X =
[[ 25 -27  -6  43 -39]
 [-78 -88  -7 -54  45]
 [ 12  36 -36   9  42]
 [-41 -47  -6 -26  25]
 [-17   3  -1 -30  27]
 [-14   1 -43  -5  59]
 [ 30  54  -7   8  11]
 [ 49  13 -24  63 -26]
 [-26 -19 -48  -6  60]
 [-23 -50  53 -24 -46]
 [-70 -78   3 -51  34]
 [ -3 -46  23   8 -42]
 [-57 -36  30 -73  25]
 [ 61  75 -29  54   0]
 [-52 -75  -3 -27  20]]
Rows and columns are counted from 1.
(1, 1) => 25
(9, 3) => -48
(1, 2) => -27
(10, 3) => 53
(15, 2) => -75
(14, 4) => 54
(10, 5) => -46
(12, 5) => -42
(14, 2) => 75
(11, 1) => -70
(10, 4) => -24
(12, 2) => -46
(13, 2) => -36
(5, 5) => 27
(10, 2) => -50
(5, 1) => -17
(14, 1) => 61
(14, 3) => -29
(15, 4) => -27
(7, 5) => 11
(15, 3) => -3
(5, 4) => -30
(9, 1) => -26
(9, 5) => 60
(4, 5) => 25
(4, 2) => -47
(12, 4) => 8
(10, 1) => -23

B =
0.091,-0.160,-0.018,-0.118,-0.093,-0.051,0.078,0.099,-0.096,-0.015,-0.001,0.085
-0.058,0.033,-0.065,0.008,-0.177,0.036,-0.059,-0.013,0.031,0.098,0.081,-0.055
-0.050,-0.111,-0.139,-0.104,0.109,0.076,0.087,0.045,-0.133,-0.078,-0.159,-0.038
0.074,-0.015,0.162,-0.025,0.057,-0.202,-0.055,-0.032,-0.006,-0.120,-0.044,0.055
-0.069,0.083,-0.104,0.083,-0.131,0.030,-0.076,-0.075,0.047,0.093,0.068,-0.087
0.068,-0.094,-0.053,-0.096,-0.194,-0.014,0.086,0.080,-0.065,0.111,0.133,0.068
Indices start at 1.
row 1 col 1 = 0.091
row 3 col 3 = -0.139
row 3 col 4 = -0.104
row 4 col 3 = 0.162
row 2 col 12 = -0.055
row 5 col 1 = -0.069
row 5 col 10 = 0.093
row 3 col 9 = -0.133
row 2 col 11 = 0.081
row 5 col 8 = -0.075
row 2 col 10 = 0.098
row 4 col 8 = -0.032
row 2 col 6 = 0.036
row 6 col 9 = -0.065
row 3 col 12 = -0.038
row 1 col 8 = 0.099
row 6 col 3 = -0.053
row 6 col 7 = 0.086
row 5 col 4 = 0.083
row 4 col 12 = 0.055
row 5 col 7 = -0.076
row 5 col 6 = 0.030
row 1 col 2 = -0.160
row 4 col 11 = -0.044
row 4 col 5 = 0.057
row 3 col 7 = 0.087
row 6 col 8 = 0.080
row 2 col 9 = 0.031
row 5 col 5 = -0.131
row 4 col 9 = -0.006
row 3 col 1 = -0.050
row 5 col 12 = -0.087
row 3 col 2 = -0.111

M = [[6, 6, 2, 6, 2], [1, 4, 6, 6, 7], [5, 6, 5, 8, 6], [6, 7, 3, 7, 3]]
Indices start at 1.
row 1 col 1 = 6
row 4 col 3 = 3
row 4 col 4 = 7
row 1 col 4 = 6
row 4 col 2 = 7
row 3 col 5 = 6
row 3 col 1 = 5
row 2 col 2 = 4
row 1 col 2 = 6
row 2 col 4 = 6

A =
185  127  222  238   67  220   70   68  223   67  138  222   67   75
193  146  221  235   63  216   65   64  219   63  156  219   63   70
225  223  213  186  223   71  224  222   71  222  226   71  223  215
 52   43   69   92  200  210  199  200  206  201   42  211  199  207
202  175  218  228   57  210   59   58  213   58  182  212   58   63
178  114  225  244  207  237  214  209  237  208  124  240  207  220
Indices start at 1.
row 1 col 1 => 185
row 2 col 9 => 219
row 3 col 12 => 71
row 4 col 2 => 43
row 3 col 9 => 71
row 1 col 5 => 67
row 4 col 4 => 92
row 6 col 7 => 214
row 4 col 10 => 201
row 5 col 13 => 58
row 2 col 2 => 146
row 6 col 12 => 240
row 1 col 7 => 70
row 5 col 4 => 228
row 2 col 12 => 219
row 3 col 1 => 225
row 6 col 1 => 178
row 4 col 7 => 199
row 6 col 9 => 237
row 3 col 11 => 226
row 6 col 4 => 244
row 2 col 4 => 235
row 2 col 6 => 216
row 5 col 10 => 58
row 5 col 5 => 57

arr =
[[-19 -16 -51 -38 -82]
 [ 25 -38 -12 -50 -22]
 [ 19  21 -65 -55 -59]]
Indices start at 1.
row 1 col 1 = -19
row 2 col 2 = -38
row 1 col 5 = -82
row 2 col 1 = 25
row 1 col 3 = -51
row 2 col 3 = -12
row 3 col 5 = -59
